Below is a small trained network, with its code and all its weights. Each question gives an input and a target symbol and asks what happens when units are switched off, that is, made to give their printed mean instead of their output.

import numpy as np


def w(rows, s, z=0):
    codes = np.array(rows[::2]) - 128.0
    scale = np.full(codes.shape[1], s)
    scale[-1] = z or s
    return codes * scale


def f(y):
    return y / 2 * (1 + np.tanh(0.7978845608 * (y + 0.044715 * y**3)))


def softmax(a):
    e = np.exp(a - a.max(-1, keepdims=True))
    return e / e.sum(-1, keepdims=True)


def log_softmax(a):
    a = a - a.max(-1, keepdims=True)
    return a - np.log(np.exp(a).sum(-1, keepdims=True))


def net(x, mask):
    ids = ['αβδλμτψ'.index(c) for c in x.split()]
    T = len(ids)
    res = E[ids] + P[:T]
    u = 0
    for l in range(2):
        q, k, v = (res @ M[l].T for M in (Q, K, V))
        z = softmax(np.where(np.tri(T) > 0, q @ k.T / 3**0.5, -1e9)) @ v
        res = res + np.where(mask[u], z, O[l][:, -1]) @ O[l][:, :-1]
        u += 1
        y = f(res @ A[l][:, :-1].T + A[l][:, -1])
        res = res + np.where(mask[u : u + 12], y, B[l][:, -1]) @ B[l][:, :-1]
        u += 12
    return log_softmax(res[-1] @ U[:, :-1].T + U[:, -1])


Q, K, V, O, A, B = {}, {}, {}, {}, {}, {}
E = w([
[71,146,60,151,156,154,102,150,139,171,118,197],'α',
[163,98,203,150,250,122,141,216,182,191,114,149],'β',
[44,141,93,145,94,107,63,61,80,201,93,131],'δ',
[70,169,98,109,164,121,103,146,92,206,149,195],'λ',
[173,118,171,140,108,179,107,79,128,127,79,223],'μ',
[153,51,98,120,185,80,104,115,170,200,164,156],'τ',
[175,82,79,66,88,134,128,170,68,126,166,234],'ψ',
],0.018)
P = w([
[118,178,134,34,61,114,83,187,217,101,2,113],'0',
[166,183,122,81,95,104,58,196,117,119,84,158],'1',
[162,185,121,94,105,59,72,158,112,132,112,177],'2',
[132,150,155,102,120,79,82,152,95,169,109,178],'3',
[148,171,147,110,124,90,112,141,116,181,134,167],'4',
[131,152,144,131,109,83,108,101,111,169,143,169],'5',
[121,124,149,120,156,123,145,146,93,189,133,151],'6',
[124,125,152,130,147,126,155,116,96,181,144,158],'7',
[114,92,167,162,158,106,154,97,68,171,143,157],'8',
[106,102,142,160,146,140,176,87,89,179,150,146],'9',
[108,128,133,158,130,167,184,48,119,177,188,155],'10',
[82,70,153,157,171,178,210,80,58,173,151,134],'11',
[91,61,119,176,178,197,216,73,71,174,159,131],'12',
[72,91,125,173,149,197,220,26,99,170,191,143],'13',
],0.0087)
Q[0] = w([
[152,160,129,114,60,117,156,164,143,2,177,65],'L0H1',
[176,87,132,121,85,132,140,150,130,80,120,114],'L0H1',
[186,108,56,90,108,98,152,183,91,67,104,79],'L0H1',
],0.0094)
K[0] = w([
[124,158,145,116,141,94,1,185,142,133,44,130],'L0H1',
[146,155,114,96,121,91,46,168,124,162,119,127],'L0H1',
[162,194,116,73,82,110,86,165,189,131,97,121],'L0H1',
],0.0095)
V[0] = w([
[150,105,135,55,22,96,178,202,64,95,215,171],'L0H1',
[215,2,114,110,101,102,171,61,221,92,130,192],'L0H1',
[50,95,46,52,192,71,115,228,172,110,196,95],'L0H1',
],0.0052)
O[0] = w([
[195,90,106,145,2,110,187,186,163,79,191,132,218],'L0H1',
[122,103,47,57,101,97,187,187,114,130,37,110,255],'L0H1',
[39,54,189,94,90,106,113,123,148,80,112,152,172],'L0H1',
],0.0096,0.0032)
A[0] = w([
[102,154,199,144,103,146,92,104,149,126,194,128,60],'L0N1',
[74,157,96,160,82,129,109,126,83,143,156,113,175],'L0N2',
[137,122,146,155,91,113,155,129,132,163,219,130,3],'L0N3',
[94,122,129,107,122,188,151,169,152,162,158,111,209],'L0N4',
[72,134,203,134,138,141,144,134,159,115,164,156,14],'L0N5',
[64,116,110,112,101,191,113,144,85,145,78,150,200],'L0N6',
[158,97,71,116,63,118,195,173,106,117,117,136,202],'L0N7',
[125,238,153,103,158,142,154,107,115,154,89,165,70],'L0N8',
[147,181,161,254,178,175,96,92,137,155,149,101,131],'L0N9',
[124,183,141,143,160,83,125,175,121,153,135,129,124],'L0N10',
[179,145,140,113,70,126,162,156,130,115,121,112,10],'L0N11',
[162,124,177,185,152,131,187,133,164,100,153,105,91],'L0N12',
],0.0091,0.0017)
B[0] = w([
[192,105,132,145,160,63,194,53,123,185,171,188,139],'L0N1',
[159,145,140,162,154,91,111,150,184,134,142,196,168],'L0N2',
[75,117,82,172,155,200,177,167,126,117,78,67,155],'L0N3',
[166,155,157,208,171,46,126,105,114,95,107,111,157],'L0N4',
[110,81,124,192,126,72,185,124,123,130,113,192,143],'L0N5',
[194,200,157,85,108,89,131,140,180,118,116,167,200],'L0N6',
[109,167,189,159,15,168,180,98,127,126,154,12,249],'L0N7',
[118,121,122,151,110,132,179,103,70,110,27,128,179],'L0N8',
[53,103,139,141,43,206,40,231,108,144,206,91,162],'L0N9',
[158,78,86,187,97,121,129,188,159,52,94,154,156],'L0N10',
[58,153,73,139,160,116,166,148,144,52,110,134,156],'L0N11',
[211,117,158,104,153,228,72,86,117,2,116,134,133],'L0N12',
],0.0058,0.011)
Q[1] = w([
[78,159,140,91,149,118,205,60,169,169,2,127],'L1H1',
[118,152,148,135,148,86,114,170,184,130,123,111],'L1H1',
[138,65,108,117,191,185,100,99,155,78,122,71],'L1H1',
],0.0064)
K[1] = w([
[125,40,36,125,135,106,99,126,171,154,145,72],'L1H1',
[129,128,189,147,141,88,155,98,173,157,114,72],'L1H1',
[165,112,165,190,116,86,73,211,253,67,81,165],'L1H1',
],0.0058)
V[1] = w([
[86,176,217,109,65,114,131,75,79,83,88,188],'L1H1',
[107,83,102,1,91,94,114,46,102,188,152,76],'L1H1',
[140,78,190,86,130,92,168,193,132,128,132,178],'L1H1',
],0.0053)
O[1] = w([
[182,246,208,97,134,233,90,64,226,131,98,81,241],'L1H1',
[202,101,107,213,124,136,96,135,197,22,112,158,157],'L1H1',
[103,197,170,162,155,17,167,15,1,242,91,165,255],'L1H1',
],0.0071,0.0043)
A[1] = w([
[129,123,115,152,141,139,131,191,182,122,114,117,197],'L1N1',
[129,149,80,111,140,137,124,139,84,143,162,134,121],'L1N2',
[138,137,114,119,87,136,155,166,92,100,74,106,77],'L1N3',
[134,122,134,118,152,77,128,91,103,114,108,148,157],'L1N4',
[97,134,134,92,128,151,118,145,84,87,151,130,4],'L1N5',
[94,125,92,121,114,105,127,149,153,139,106,98,128],'L1N6',
[160,64,161,141,107,117,119,141,120,134,127,109,136],'L1N7',
[149,103,159,101,134,140,140,129,157,148,116,127,148],'L1N8',
[171,105,130,123,170,140,89,113,115,166,100,173,167],'L1N9',
[130,147,144,53,102,112,112,131,134,145,139,143,172],'L1N10',
[113,116,104,163,136,114,178,108,85,123,146,131,92],'L1N11',
[115,120,110,11,143,136,122,120,116,167,176,79,100],'L1N12',
],0.012,0.0031)
B[1] = w([
[164,161,166,138,84,50,78,91,63,92,84,114,147],'L1N1',
[126,188,116,112,86,73,113,115,118,129,38,150,137],'L1N2',
[93,82,89,158,202,117,85,156,120,166,174,156,229],'L1N3',
[166,81,63,122,116,143,114,156,160,148,151,141,206],'L1N4',
[121,145,170,137,150,110,139,193,132,172,164,142,125],'L1N5',
[136,214,107,162,141,150,181,157,65,58,95,204,153],'L1N6',
[104,174,140,128,124,115,153,89,145,159,199,189,159],'L1N7',
[122,155,136,159,115,94,135,108,23,102,121,115,155],'L1N8',
[98,105,76,129,165,163,135,113,103,30,130,124,254],'L1N9',
[166,120,109,147,128,71,143,60,100,126,116,97,187],'L1N10',
[89,89,143,41,34,136,77,171,206,144,119,76,174],'L1N11',
[255,175,126,163,103,67,31,96,90,13,130,129,142],'L1N12',
],0.0069,0.0096)
U = w([
[160,213,164,128,128,88,139,119,4,6,47,154,180],'α',
[116,122,108,175,195,112,169,149,94,163,207,186,194],'β',
[26,53,91,60,139,144,188,209,154,226,86,139,125],'δ',
[161,37,81,112,151,69,115,183,152,62,102,156,96],'λ',
[95,103,170,93,131,116,70,168,143,63,98,103,56],'μ',
[220,115,216,89,43,89,195,228,146,157,93,145,161],'τ',
[74,149,160,23,150,107,162,138,135,47,94,139,3],'ψ',
],0.0038,0.0035)

Each question gives the input, a string of symbols that net reads in full, and the target symbol t.
The units are the heads (3 rows each of Q, K, V and O) and the neurons (one row each of A and B). Each row of codes is followed by its name. A weight is (code - 128) times the scale printed after its matrix; where a second scale follows, it is the last column's (O, A, B and U).
mask holds one flag per unit, layer by layer, with each layer's heads first. A switched-off unit (its flag False) gives its mean, the last column of its rows in O or B, instead of its output. The means were averaged over made-up inputs and are rounded, as every weight is.
A unit's drop is (log p(t) with every unit on - log p(t) with that unit switched off) / (log p(t) with every unit on - log p(t) with every unit switched off).
The circuit of an input: a set's keep is (log p(t) with only the set's units on - log p(t) with every unit switched off) / (log p(t) with every unit on - log p(t) with every unit switched off). Starting from the 12 units with the biggest drops (on a tie, the unit counted first), units are removed one at a time, each time the one whose removal leaves the highest keep (on an exact tie, the one counted first), for as long as the keep stays at least 0.8.
circuit, biggest first: the units of the circuit, biggest drop first
top k neurons: the k neurons with the biggest drops, biggest first
k most important neurons of layer l: the k neurons of layer l with the biggest drops, biggest first
drop when u is switched off: that unit's drop, to one decimal
input β α ψ β ψ λ, target τ: circuit, biggest first => (L0H1)
input μ α ψ λ β β τ β μ α, target α: 2 most important neurons of layer 0 => (L0N9; L0N7)
input β τ μ τ δ β ψ α λ μ ψ β τ, target τ: circuit, biggest first => (L0H1; L1N9; L1N3; L0N7)
input μ α δ α μ α λ δ μ μ δ ψ α, target τ: circuit, biggest first => (L0H1; L0N7)
input λ μ λ δ μ λ μ τ λ ψ μ ψ λ ψ, target δ: 3 most important neurons of layer 0 => (L0N3; L0N11; L0N7)
input δ μ ψ α β β μ μ τ μ δ β, target δ: circuit, biggest first => (L1H1; L0H1; L1N11; L0N6)
input λ τ λ λ ψ α, target τ: circuit, biggest first => (L0H1; L1N9)
input τ δ α τ ψ ψ μ δ α τ τ β, target λ: top 2 neurons => (L0N7; L1N4)
input α δ λ μ μ λ μ α, target α: top 3 neurons => (L1N1; L1N2; L0N7)
input δ λ λ, target β: circuit, biggest first => (L0H1; L0N1)
input μ λ α μ β μ δ β, target α: 3 most important neurons of layer 0 => (L0N9; L0N7; L0N3)
input μ μ β τ, target α: top 2 neurons => (L1N12; L0N8)
input β μ λ μ λ λ α α ψ ψ λ δ, target τ: top 2 neurons => (L1N9; L0N2)
input τ τ τ ψ τ α α, target λ: top 3 neurons => (L0N7; L0N9; L1N4)
input τ β τ α β λ τ μ, target λ: 3 most important neurons of layer 0 => (L0N7; L0N8; L0N9)
input β β α λ δ, target β: most important neuron of layer 1 => (L1N11)
input λ δ τ λ λ ψ β β τ μ λ τ α, target λ: top 3 neurons => (L0N7; L0N6; L1N4)
input α ψ β μ λ δ μ μ τ β, target λ: top 2 neurons => (L0N7; L0N9)
input τ ψ τ μ α α τ δ ψ τ, target τ: 3 most important neurons of layer 0 => (L0N7; L0N8; L0N11)
input λ ψ τ λ τ δ, target λ: 4 most important neurons of layer 0 => (L0N7; L0N2; L0N6; L0N9)
input ψ μ μ λ ψ τ τ τ λ, target λ: top 2 neurons => (L0N7; L1N4)
input β τ ψ λ μ μ δ ψ λ δ ψ ψ, target δ: 2 most important neurons of layer 0 => (L0N3; L0N11)
input τ λ α β λ ψ δ λ τ μ, target λ: 4 most important neurons of layer 0 => (L0N7; L0N8; L0N9; L0N6)
input α δ λ λ μ β λ δ ψ δ δ τ, target α: 4 most important neurons of layer 1 => (L1N12; L1N3; L1N8; L1N6)
input τ α μ λ μ ψ δ ψ λ δ β, target α: most important neuron of layer 0 => (L0N12)
input μ μ ψ β δ λ α ψ τ τ β α β, target δ: 2 most important neurons of layer 1 => (L1N11; L1N12)
input λ λ λ β, target β: drop when L1N6 is switched off => 0.0
